((-0.04, -0.07, -0.13, -0.14, -0.05, 0.18, -0.14, -0.18, -0.14, -0.20, -0.10, 0.05, -0.06, -0.11, 0.02), (-0.17, -0.04, -0.16, -0.07, -0.11, 0.18, -0.11, -0.10, -0.13, -0.06, -0.05, -0.18, -0.15, -0.19, 0.03), (-0.13, -0.06, -0.12, -0.16, -0.04, 0.20, -0.17, -0.10, -0.18, -0.12, -0.08, -0.20, -0.09, -0.16, 0.00))
The entry just left of -0.08: -0.12
Which number is the entry just right of the centre entry? -0.13
Which number is the maximum? 0.20
The entry just right of -0.15 is -0.19

[[ 11 -17 -40  17 -50   8 -24  23 -48  33 -12  51]
 [-20  20 -49 -15   7 -10 -14   3 -28  34 -38  17]
 [ 70  68 -44  63  12  33  70  10 -19   0  44  65]
 [-14 -15 -24 -20 -31  24 -36  32 -24  20 -43  30]
 [  5 -20 -53 -34 -29  19 -37  32 -43  17 -44  49]
 [ -9 -31 -38 -52 -49  41 -51  54 -48  22 -47  38]
 [  3   9  28   7  14  13  12   0  16 -10   7 -14]
 [ 54  38 -25  47  11  21  48  -2   3   3  44  40]
 [ 24   9  -1  15   6  15  22  -3   9   2  22  16]
 [ 25  20 -59  10 -13   7  -2  16 -41  15 -10  49]
 [-28 -12 -11 -64  -6  21 -29  33 -23 -14 -46 -17]
 [ 60  49 -49  44  18  22  54  -2 -13   5  33  51]
 [ -3  17  28  21  12  11  29  -3  22  -4  11  -4]
 [ 15  -4 -64 -27 -21  15 -29  31 -53  10 -26  42]
 [-14   6  -8   5  15 -12  -5 -10   1  13 -11  -4]
 [ 21   6 -84 -20 -29  14 -21  38 -64  16 -31  56]]
Rows and columns are numbered from 0.
Report the entry in the top-left corner.
Answer: 11
Report the bottom-left entry.
Answer: 21
Report the entry at row 0, column 1.
Answer: -17
Report the entry just left of 48.
Answer: 21
Report the entry just left of 56.
Answer: -31
The entry in row 1 and column 1 -> 20
The entry in row 0 and column 2 is -40
Report the entry at row 1, column 0.
Answer: -20
The entry in the top-right corner is 51
Report the entry in the bottom-right corner.
Answer: 56
Report the entry at row 2, column 0.
Answer: 70
The entry directly below -36: -37

Read these off the grid that follows. Indices start at 0.
1) What is the top entry of the column that holds the smallest entry?
2) What is the top-right entry?
3) What is the entry just right of the centre entry?
4) What is the entry in the bottom-right corner?
5) What is the entry at row 2, column 2?
6) What is the entry directly below the largest entry?
7) What is the bottom-left entry?
8) What is the entry at row 1, column 0?
array([[-16, -17, -16,   5, -18,  10, -17,   5, -19],
       [-11,   6,  -1,   2,   5,  -1,  -8,   0,   0],
       [-11,  11,  -1,   3,  11,  -3,  -3,   3,  10],
       [ 17,  -2,   5,   1,   1,  -6,  14,  -6,   3],
       [ 18,   0,  -1,  -5,  -2,  -9,  16,  -6,   0],
       [ 25,  -5,   5,  -8,  -2,  -7,  14,  -5,  -1],
       [ 21,  -6,   3,  -4,  -6,  -5,  14,  -8,  -1],
       [ 24, -12,  12,   1,   0,   0,  20, -14,   0],
       [-25,   2,  -8,  -1,  -5,   3, -20,   4,  -5],
       [-24,  -6,  -7,   1,  -6,   6, -17,  -1,  -9],
       [  6,  -3,  -2,   3,  -2,   0,   5,  -5,  -2],
       [-12, -23,  -4,   6, -12,  12, -13,  -4, -17],
       [-29,   1,  -9,  -3,  -5,   1, -23,   5,  -6]])
1) -16
2) -19
3) -5
4) -6
5) -1
6) 21
7) -29
8) -11

Read these off the table that follows. Counting starts at 0.
1) The entry in the top-left corner?
2) The entry in row 2 and column 0?
3) The entry directly below 41?
4) The top-right entry?
5) The entry just left of 4?
6) The entry at row 0, column 1?
7) The entry directly above the largest entry?
8) The entry in row 1 and column 1?
[[ -1   1  13  14]
 [ -1   0   2   7]
 [ -4  -6   5   5]
 [  0   1   3   7]
 [ 41 -67  -5  -1]
 [  1   1   3  -1]
 [ -1   0   0   4]
 [ -1  -2  -6 -17]]
1) -1
2) -4
3) 1
4) 14
5) 0
6) 1
7) 0
8) 0

Read these off the grid that follows.
1) Give the first entry in reading order.
2) Give the entry at the centre.
3) Give the 3rd smallest entry.
4) Give the entry just right of the centre entry.
5) Give the second largest entry.
array([[ 25,  30, -16,  -5,  -3,  15,   9,  15,  27, -35,   9,   3,  -2,
         46,  -8],
       [ 22,  38, -37,  22,   3,   7,   3,   8,  51, -25,  25,  -6,   7,
         54, -12],
       [ 24,  30, -35,  21,  -2,   4,   1,  11,  47, -27,  22,  -2,   2,
         55, -10],
       [-28, -44,  43, -32,   0,  -8,   0,  -7, -60,  23, -37,  10,  -8,
        -68,  15],
       [  1, -72,  15,  -6, -23, -32, -16,  17, -37,  -6, -31,  32, -37,
        -21,  16],
       [-31, -34,  41, -30,   6,  -5,   3, -12, -56,  26, -33,   5,  -2,
        -69,  13],
       [ 24,  14, -17,  -4,  -6,   6,   5,  19,  23, -39,   1,  11, -10,
         42,  -4],
       [ 25,  22, -17,  -5,  -5,  11,   7,  18,  25, -38,   5,   7,  -6,
         44,  -5],
       [ 26,  22, -33,  20,  -5,   1,  -1,  14,  43, -29,  19,   2,  -4,
         55,  -9],
       [ -1,   4,  23,  15, -16,  13, -12, -25, -18,  57,  38, -28,  10,
         -1,  -8],
       [ -4,  -3,  21,  21, -16,   7, -15, -27, -18,  63,  38, -28,   9,
         -5,  -7]])
1) 25
2) -12
3) -68
4) -56
5) 57

[[147  59 113 108 139 150 151]
 [ 53 115 124 184  76 108 141]
 [165 118 144 159 122 214 133]
 [107 144 125 185  89  98 170]
 [181 132  92 133 159 137 146]
 [100 135 116 103 127 140 163]
 [103 158 103 118 104  89 113]
 [144 117 111  80  82 119 108]
 [152  81  91 103  95 108 179]
 [ 81  92 116 167 141 106  84]
 [214 126 131 163  94 113 106]
 [110 151 103 179 152 158 134]]
Report the last entry, reading row by row.
134
Report the largest entry in the first column.
214
Report the largest entry in the last column.
179
The first entry, reading row by row is 147
The smallest entry in the last column: 84
Report the smallest entry in the last row.
103
Report the 3rd-last entry, reading row by row.
152
Report the entry directly below 146.
163
The first entry in the row that holds the smallest entry -> 53
Report the entry directly below 124.
144
The fourth entry in reading order -> 108
The second smallest entry -> 59
Report the largest entry in the last row.
179
Report the entry directly below 185.
133
Report the bottom-left entry.
110
The entry just right of 107 is 144
Report the second-last entry, reading row by row.
158
Report the entry in the top-right corner.
151
Report the entry just left of 76.
184
The 2nd entry on the diagonal from the top-right corner: 108
Report the last entry in the row that holds the smallest entry.
141
The entry directly below 165 -> 107
The entry just right of 126 is 131
The entry directly above 107 -> 165
The entry directly below 139: 76
The entry just right of the smallest entry: 115
Report the entry just right of 117.
111

Read these off the row that follows.
1) Report the entry just right of -26.
2) Report the first entry.
3) Report the 3rd entry from the right.
4) Report the entry just left of the largest entry.
[  3  22  63 -26  10 -10   1 -59 -29  17]
1) 10
2) 3
3) -59
4) 22

[[-91.433, -114.164, -254.075, -229.575, -161.048, 19.008, -188.432, 107.759], [-88.841, -158.024, -164.396, -180.128, -178.447, 5.363, -219.721, 48.416], [-26.850, -63.097, -88.926, -76.764, -56.658, -37.851, -80.325, -32.758], [137.358, 136.676, -196.394, 126.261, -22.103, 47.272, 157.379, -45.070]]
The entry just left of -76.764?
Answer: -88.926
The entry just left of the smallest entry?
Answer: -114.164
The largest entry -> 157.379
The entry just left of -88.926 is -63.097
The entry just right of the smallest entry: -229.575
The entry just right of -37.851?
Answer: -80.325
The minimum: -254.075
The entry just left of the largest entry?
Answer: 47.272
The entry just right of -88.841?
Answer: -158.024
The entry just left of -158.024: -88.841
The entry just right of 136.676?
Answer: -196.394

[[ 11 -66 -10  15  -5 -24  20   5  12  59]
 [ 47   1  10  39  56   1 -31  36  -4 -32]]
The 1st entry on the main diagonal is 11
The largest entry in the first column: 47
Which number is the entry just left of 39?
Answer: 10
The entry just right of 36: -4
The entry in the bottom-right corner: -32
Which number is the top-right entry?
Answer: 59
The entry just left of -4: 36
Which number is the entry directly below the smallest entry?
Answer: 1
